Here is a tiny trained network, its code and every weight. The questions are about switching its units off for an input and a target symbol, where a switched-off unit gives its printed mean instead of its output.

import numpy as np


def w(rows, s, z=0):
    codes = np.array(rows[::2]) - 128.0
    scale = np.full(codes.shape[1], s)
    scale[-1] = z or s
    return codes * scale


def norm(h):
    return h / np.sqrt((h * h).mean(-1, keepdims=True) + 1e-5)


def f(y):
    return np.maximum(y, 0)


def softmax(a):
    e = np.exp(a - a.max(-1, keepdims=True))
    return e / e.sum(-1, keepdims=True)


def log_softmax(a):
    a = a - a.max(-1, keepdims=True)
    return a - np.log(np.exp(a).sum(-1, keepdims=True))


def net(x, mask):
    ids = ['αδεζθλξστφω'.index(c) for c in x.split()]
    T = len(ids)
    res = E[ids] + P[:T]
    r = norm(res)
    for j in range(3):
        rows = slice(2 * j, 2 * j + 2)
        q, k, v = (r @ M[0][rows].T for M in (Q, K, V))
        z = softmax(np.where(np.tri(T) > 0, q @ k.T / 2**0.5, -1e9)) @ v
        o = O[0][rows]
        res = res + np.where(mask[j], z, o[:, -1]) @ o[:, :-1]
    y = f(norm(res) @ A[0][:, :-1].T + A[0][:, -1])
    res = res + np.where(mask[3:15], y, B[0][:, -1]) @ B[0][:, :-1]
    return log_softmax(norm(res)[-1] @ U[:, :-1].T + U[:, -1])


Q, K, V, O, A, B = {}, {}, {}, {}, {}, {}
E = w([
[249,111,158,94],'α',
[109,118,36,232],'δ',
[94,192,184,124],'ε',
[198,51,94,112],'ζ',
[113,80,127,125],'θ',
[95,190,180,113],'λ',
[67,72,254,79],'ξ',
[32,193,168,101],'σ',
[127,198,59,70],'τ',
[49,178,111,211],'φ',
[52,93,114,176],'ω',
],0.021)
P = w([
[214,104,132,252],'0',
[205,136,141,224],'1',
[211,139,127,201],'2',
[189,148,151,171],'3',
[204,156,131,149],'4',
[191,158,148,130],'5',
[200,138,121,97],'6',
[188,184,159,84],'7',
[184,177,151,52],'8',
[192,184,159,38],'9',
[180,190,161,21],'10',
[186,190,169,16],'11',
[192,210,181,9],'12',
[207,218,182,44],'13',
],0.0033)
Q[0] = w([
[53,145,98,157],'H1',
[102,3,164,142],'H1',
[180,121,203,85],'H2',
[66,119,116,122],'H2',
[67,116,161,116],'H3',
[141,73,208,138],'H3',
],0.024)
K[0] = w([
[51,181,140,248],'H1',
[68,8,136,148],'H1',
[133,111,147,9],'H2',
[89,89,109,186],'H2',
[43,122,115,110],'H3',
[128,3,193,116],'H3',
],0.018)
V[0] = w([
[2,39,191,155],'H1',
[91,208,108,136],'H1',
[183,160,121,78],'H2',
[225,129,248,198],'H2',
[66,192,65,79],'H3',
[69,149,118,141],'H3',
],0.0094)
O[0] = w([
[156,59,118,212,252],'H1',
[113,82,57,45,107],'H1',
[166,203,150,117,49],'H2',
[172,175,255,136,159],'H2',
[121,126,170,225,116],'H3',
[100,171,154,154,138],'H3',
],0.0081,0.0034)
A[0] = w([
[237,79,92,233,56],'N1',
[6,187,138,142,21],'N2',
[91,74,134,181,49],'N3',
[199,177,150,135,3],'N4',
[235,99,77,70,167],'N5',
[137,227,66,104,146],'N6',
[144,163,111,101,206],'N7',
[54,66,222,72,147],'N8',
[31,158,186,177,124],'N9',
[101,124,168,162,81],'N10',
[97,143,161,171,100],'N11',
[148,172,9,211,103],'N12',
],0.011,0.0031)
B[0] = w([
[178,103,124,8,254],'N1',
[117,90,180,25,213],'N2',
[134,180,122,91,214],'N3',
[138,128,230,92,162],'N4',
[34,162,120,141,218],'N5',
[167,113,44,128,187],'N6',
[105,141,90,122,179],'N7',
[172,88,153,188,212],'N8',
[99,132,85,130,231],'N9',
[88,118,122,120,168],'N10',
[103,129,110,121,172],'N11',
[177,180,176,235,206],'N12',
],0.017,0.0064)
U = w([
[183,253,206,111,133],'α',
[229,190,111,178,194],'δ',
[130,147,179,140,85],'ε',
[116,164,134,105,99],'ζ',
[219,77,110,63,154],'θ',
[137,150,165,130,94],'λ',
[159,76,220,176,122],'ξ',
[25,96,135,89,110],'σ',
[136,206,13,93,103],'τ',
[73,215,138,152,255],'φ',
[125,60,47,166,139],'ω',
],0.013,0.0057)

Each question gives the input, a string of symbols that net reads in full, and the target symbol t.
The units are the heads (2 rows each of Q, K, V and O) and the neurons (one row each of A and B). Each row of codes is followed by its name. A weight is (code - 128) times the scale printed after its matrix; where a second scale follows, it is the last column's (O, A, B and U).
mask holds one flag per unit, heads first, then neurons. A switched-off unit (its flag False) gives its mean, the last column of its rows in O or B, instead of its output. The means were averaged over made-up inputs and are rounded, as every weight is.
A unit's drop is (log p(t) with every unit on - log p(t) with that unit switched off) / (log p(t) with every unit on - log p(t) with every unit switched off).
The circuit of an input: a set's keep is (log p(t) with only the set's units on - log p(t) with every unit switched off) / (log p(t) with every unit on - log p(t) with every unit switched off). Starting from the 12 units with the biggest drops (on a tie, the unit counted first), units are removed one at a time, each time the one whose removal leaves the highest keep (on an exact tie, the one counted first), for as long as the keep stays at least 0.8.
units of the circuit, in order: the units of the circuit, biggest drop first
k most important neurons: the k neurons with the biggest drops, biggest first
which heads matter: for each layer, one digit per head in row order, 1 if its drop is at least 0.15 and else 0, layers parted by /
drop of u: that unit's drop, to one decimal
input ω τ ω θ τ δ θ λ ζ φ α τ ε, target τ: units of the circuit, in order : [H1, N6]
input α σ ω λ ω ζ σ ζ ξ λ, target σ: units of the circuit, in order : [N12, N3]
input δ θ φ τ δ σ λ ξ λ δ σ τ ξ ζ, target τ: units of the circuit, in order : [N5, N2]
input δ θ θ α σ δ ε ζ φ θ θ ζ ω λ, target θ: 4 most important neurons : [N2, N5, N6, N8]
input τ τ λ λ ζ θ α δ α ζ δ ζ ε σ, target σ: 2 most important neurons : [N2, N1]
input ω ζ ζ θ λ, target θ: units of the circuit, in order : [H1, N6, N8]
input δ λ θ ε ξ φ ε ξ ξ ξ, target ξ: units of the circuit, in order : [N8]
input ε ζ φ ζ τ ζ φ ζ τ ε, target τ: units of the circuit, in order : [N6, H2]
input θ φ ζ λ σ σ ω ω ε, target σ: which heads matter : 001
input ζ σ ω τ ω ω λ, target τ: 2 most important neurons : [N6, N1]
input σ σ α ζ ζ, target α: units of the circuit, in order : [H2, N5]
input φ θ φ δ σ τ ε σ α φ φ ξ ζ, target φ: 2 most important neurons : [N5, N1]
input θ ζ ξ ε, target θ: 4 most important neurons : [N5, N12, N8, N6]
input θ σ ζ σ δ τ λ, target τ: most important neuron : [N6]
input φ ξ θ ζ ω ζ φ ζ σ ε, target σ: 2 most important neurons : [N12, N1]
input σ ξ λ θ θ θ ε ζ λ ξ, target ξ: drop of N8 : 0.2
input δ ζ δ σ λ ζ ε σ δ, target δ: drop of N12 : 0.9
input ω σ ξ λ, target σ: drop of N1 : 0.3
